Here is a tiny trained network, its code and every weight. The questions are about switching its units off for an input and a target symbol, where a switched-off unit gives its printed mean instead of its output.

import numpy as np


def w(rows, s, z=0):
    codes = np.array(rows[::2]) - 128.0
    scale = np.full(codes.shape[1], s)
    scale[-1] = z or s
    return codes * scale


def norm(h):
    return h / np.sqrt((h * h).mean(-1, keepdims=True) + 1e-5)


def f(y):
    return np.maximum(y, 0)


def softmax(a):
    e = np.exp(a - a.max(-1, keepdims=True))
    return e / e.sum(-1, keepdims=True)


def log_softmax(a):
    a = a - a.max(-1, keepdims=True)
    return a - np.log(np.exp(a).sum(-1, keepdims=True))


def net(x, mask):
    ids = ['γζθλμξστ'.index(c) for c in x.split()]
    T = len(ids)
    res = E[ids] + P[:T]
    u = 0
    for l in range(2):
        r = norm(res)
        for j in range(3):
            rows = slice(2 * j, 2 * j + 2)
            q, k, v = (r @ M[l][rows].T for M in (Q, K, V))
            z = softmax(np.where(np.tri(T) > 0, q @ k.T / 2**0.5, -1e9)) @ v
            o = O[l][rows]
            res = res + np.where(mask[u + j], z, o[:, -1]) @ o[:, :-1]
        u += 3
        y = f(norm(res) @ A[l][:, :-1].T + A[l][:, -1])
        res = res + np.where(mask[u : u + 12], y, B[l][:, -1]) @ B[l][:, :-1]
        u += 12
    return log_softmax(norm(res)[-1] @ U[:, :-1].T + U[:, -1])


Q, K, V, O, A, B = {}, {}, {}, {}, {}, {}
E = w([
[219,186,94,42,143,162],'γ',
[3,157,127,198,116,159],'ζ',
[156,168,126,118,77,123],'θ',
[143,136,147,203,166,210],'λ',
[88,169,149,132,14,205],'μ',
[142,155,175,68,129,34],'ξ',
[118,170,64,87,117,236],'σ',
[78,161,122,190,238,188],'τ',
],0.0084)
P = w([
[155,127,114,153,133,54],'0',
[137,68,246,4,65,243],'1',
[181,103,86,157,108,111],'2',
[121,174,140,98,171,103],'3',
[135,48,178,91,123,121],'4',
[174,129,86,155,86,100],'5',
[124,179,137,102,156,119],'6',
[96,62,51,103,176,130],'7',
[168,146,82,164,76,115],'8',
[125,184,147,112,144,125],'9',
[75,58,28,131,155,88],'10',
[158,154,92,169,64,111],'11',
[137,186,137,112,128,131],'12',
[80,39,138,139,137,2],'13',
],0.0075)
Q[0] = w([
[181,89,110,131,136,142],'L0H0',
[84,119,130,46,146,96],'L0H0',
[254,88,112,124,91,109],'L0H1',
[111,96,100,139,119,127],'L0H1',
[192,113,161,99,140,65],'L0H2',
[78,97,154,135,189,137],'L0H2',
],0.0074)
K[0] = w([
[156,169,181,125,144,136],'L0H0',
[107,224,164,151,119,122],'L0H0',
[85,107,184,1,44,213],'L0H1',
[161,99,169,118,143,195],'L0H1',
[101,181,127,82,95,90],'L0H2',
[86,97,81,133,202,121],'L0H2',
],0.007)
V[0] = w([
[140,42,137,194,104,162],'L0H0',
[132,196,160,149,102,165],'L0H0',
[61,29,233,48,12,244],'L0H1',
[70,74,103,136,2,143],'L0H1',
[68,124,121,180,127,161],'L0H2',
[141,49,125,39,196,91],'L0H2',
],0.0041)
O[0] = w([
[160,202,90,180,108,63,133],'L0H0',
[48,3,93,107,106,156,206],'L0H0',
[94,144,140,172,161,110,105],'L0H1',
[152,87,126,91,81,183,106],'L0H1',
[140,66,187,63,88,147,185],'L0H2',
[130,63,181,133,29,153,6],'L0H2',
],0.0052,0.0021)
A[0] = w([
[73,77,117,86,106,55,24],'L0N0',
[159,45,148,172,134,125,174],'L0N1',
[91,42,43,185,3,127,187],'L0N2',
[118,121,115,234,143,210,116],'L0N3',
[156,134,89,193,144,131,72],'L0N4',
[63,84,142,142,146,8,181],'L0N5',
[99,129,199,95,229,183,156],'L0N6',
[143,70,253,89,51,188,179],'L0N7',
[146,211,178,82,131,246,250],'L0N8',
[193,202,114,66,113,123,194],'L0N9',
[71,145,68,233,95,55,154],'L0N10',
[54,171,48,184,147,193,128],'L0N11',
],0.0043,0.0013)
B[0] = w([
[82,183,80,118,150,137,157],'L0N0',
[90,129,114,132,89,73,154],'L0N1',
[149,129,123,101,160,76,211],'L0N2',
[157,201,116,122,150,115,222],'L0N3',
[112,131,155,113,58,102,163],'L0N4',
[158,148,98,100,94,221,191],'L0N5',
[139,120,89,73,138,183,200],'L0N6',
[76,21,128,83,191,113,175],'L0N7',
[74,113,111,93,174,70,242],'L0N8',
[41,142,253,139,172,163,187],'L0N9',
[130,119,192,71,222,200,215],'L0N10',
[121,76,214,120,52,145,253],'L0N11',
],0.0054,0.0042)
Q[1] = w([
[188,133,146,255,86,94],'L1H0',
[61,244,203,118,135,181],'L1H0',
[31,243,214,78,148,183],'L1H1',
[141,204,215,97,83,124],'L1H1',
[57,221,102,109,167,110],'L1H2',
[251,73,76,150,39,82],'L1H2',
],0.0051)
K[1] = w([
[81,158,112,123,102,151],'L1H0',
[74,161,172,176,117,155],'L1H0',
[123,255,139,164,63,172],'L1H1',
[118,181,94,183,89,161],'L1H1',
[100,143,148,160,69,173],'L1H2',
[84,31,136,89,124,86],'L1H2',
],0.0091)
V[1] = w([
[138,90,52,136,110,102],'L1H0',
[176,154,68,115,153,122],'L1H0',
[254,130,225,236,57,190],'L1H1',
[131,114,54,90,121,136],'L1H1',
[94,148,69,139,137,158],'L1H2',
[33,135,84,89,111,76],'L1H2',
],0.0059)
O[1] = w([
[181,150,176,54,195,226,1],'L1H0',
[140,113,159,61,232,137,79],'L1H0',
[136,81,40,131,84,218,108],'L1H1',
[136,70,121,132,2,198,71],'L1H1',
[200,79,172,187,106,14,125],'L1H2',
[46,110,166,131,255,156,76],'L1H2',
],0.0049,0.0047)
A[1] = w([
[96,180,255,67,189,123,205],'L1N0',
[127,60,84,61,143,161,142],'L1N1',
[134,246,213,159,134,183,151],'L1N2',
[130,127,129,63,161,162,143],'L1N3',
[87,143,215,143,156,198,252],'L1N4',
[69,11,84,45,177,115,36],'L1N5',
[163,170,191,169,87,172,191],'L1N6',
[129,140,120,178,220,184,121],'L1N7',
[183,210,142,95,83,65,154],'L1N8',
[219,114,139,104,63,87,122],'L1N9',
[69,107,107,197,109,88,199],'L1N10',
[67,96,109,82,120,141,108],'L1N11',
],0.0066,0.0015)
B[1] = w([
[174,134,75,154,87,162,253],'L1N0',
[167,50,169,136,118,114,167],'L1N1',
[67,110,142,83,149,141,196],'L1N2',
[209,136,184,142,109,159,162],'L1N3',
[169,66,129,120,99,146,195],'L1N4',
[123,52,130,160,105,2,217],'L1N5',
[141,60,173,69,111,125,158],'L1N6',
[90,131,89,47,101,84,157],'L1N7',
[94,84,167,150,143,135,186],'L1N8',
[159,195,94,84,68,160,138],'L1N9',
[142,201,119,132,197,117,212],'L1N10',
[126,93,136,116,200,125,196],'L1N11',
],0.0072,0.0061)
U = w([
[164,12,184,121,80,125,205],'γ',
[90,68,115,137,105,73,122],'ζ',
[115,150,44,110,188,71,130],'θ',
[100,217,118,195,189,81,207],'λ',
[153,197,189,64,63,113,28],'μ',
[168,160,183,94,194,191,133],'ξ',
[157,152,7,131,2,161,172],'σ',
[69,113,124,132,171,215,7],'τ',
],0.0076,0.0018)

Each question gives the input, a string of symbols that net reads in full, and the target symbol t.
The units are the heads (2 rows each of Q, K, V and O) and the neurons (one row each of A and B). Each row of codes is followed by its name. A weight is (code - 128) times the scale printed after its matrix; where a second scale follows, it is the last column's (O, A, B and U).
mask holds one flag per unit, layer by layer, with each layer's heads first. A switched-off unit (its flag False) gives its mean, the last column of its rows in O or B, instead of its output. The means were averaged over made-up inputs and are rounded, as every weight is.
A unit's drop is (log p(t) with every unit on - log p(t) with that unit switched off) / (log p(t) with every unit on - log p(t) with every unit switched off).
The circuit of an input: a set's keep is (log p(t) with only the set's units on - log p(t) with every unit switched off) / (log p(t) with every unit on - log p(t) with every unit switched off). Starting from the 12 units with the biggest drops (on a tie, the unit counted first), units are removed one at a time, each time the one whose removal leaves the highest keep (on an exact tie, the one counted first), for as long as the keep stays at least 0.8.
circuit, biggest first: the units of the circuit, biggest drop first
k most important neurons: the k neurons with the biggest drops, biggest first
which heads matter: for each layer, one digit per head in row order, 1 if its drop is at least 0.15 and else 0, layers parted by /
input μ ξ ζ τ ξ λ, target λ: circuit, biggest first : (L1N10, L0N1)
input ξ τ μ θ ζ σ μ τ λ ζ γ ζ, target σ: which heads matter : 000 / 111
input μ ζ γ, target ξ: circuit, biggest first : (L1N5, L1H0)
input γ λ ζ ζ, target τ: 2 most important neurons : (L1N5, L0N11)
input λ λ γ, target σ: circuit, biggest first : (L1H1, L1N9)
input σ λ ζ λ σ μ, target λ: which heads matter : 000 / 001
input γ γ σ λ σ λ μ ζ ξ, target σ: which heads matter : 100 / 011
input τ ξ σ μ τ ζ, target γ: which heads matter : 010 / 010
input τ ζ ζ, target μ: which heads matter : 011 / 101
input τ ζ τ ζ σ γ, target μ: which heads matter : 000 / 011
input ξ μ σ θ, target λ: which heads matter : 001 / 001
input γ θ ξ, target τ: which heads matter : 011 / 001
input σ μ ζ λ ζ ξ, target λ: 3 most important neurons : (L0N11, L0N0, L0N6)
input ζ ξ τ λ λ ζ ξ θ ζ, target λ: 2 most important neurons : (L1N10, L0N2)
input θ λ λ τ ζ τ σ λ λ ξ μ λ, target σ: 3 most important neurons : (L0N4, L0N11, L0N3)
input τ ξ μ, target μ: 2 most important neurons : (L0N10, L0N8)
input λ μ τ ζ σ λ μ τ θ λ γ, target γ: which heads matter : 000 / 100
input μ ξ ζ σ ζ σ, target λ: which heads matter : 001 / 001
input ζ ζ τ λ λ ζ ξ λ ζ, target λ: 2 most important neurons : (L0N2, L1N10)
input τ θ ζ, target μ: 3 most important neurons : (L0N11, L0N10, L0N7)
input ξ ζ θ θ γ ζ θ θ λ, target λ: most important neuron : (L0N10)
input μ λ σ, target ξ: 2 most important neurons : (L1N5, L0N11)
input λ λ λ μ θ τ, target σ: 2 most important neurons : (L0N7, L0N8)
input τ μ γ, target μ: which heads matter : 011 / 011
input λ θ λ σ λ ζ, target σ: 3 most important neurons : (L0N8, L0N11, L0N10)
input γ ζ σ σ τ ζ, target γ: 3 most important neurons : (L0N10, L0N11, L1N4)
input σ ξ σ, target γ: 3 most important neurons : (L0N11, L0N7, L1N4)
input τ σ σ, target μ: 3 most important neurons : (L0N11, L0N7, L1N9)
input ζ τ μ μ σ λ λ μ ξ, target σ: 3 most important neurons : (L0N3, L0N9, L0N8)
input λ λ θ, target σ: which heads matter : 000 / 011
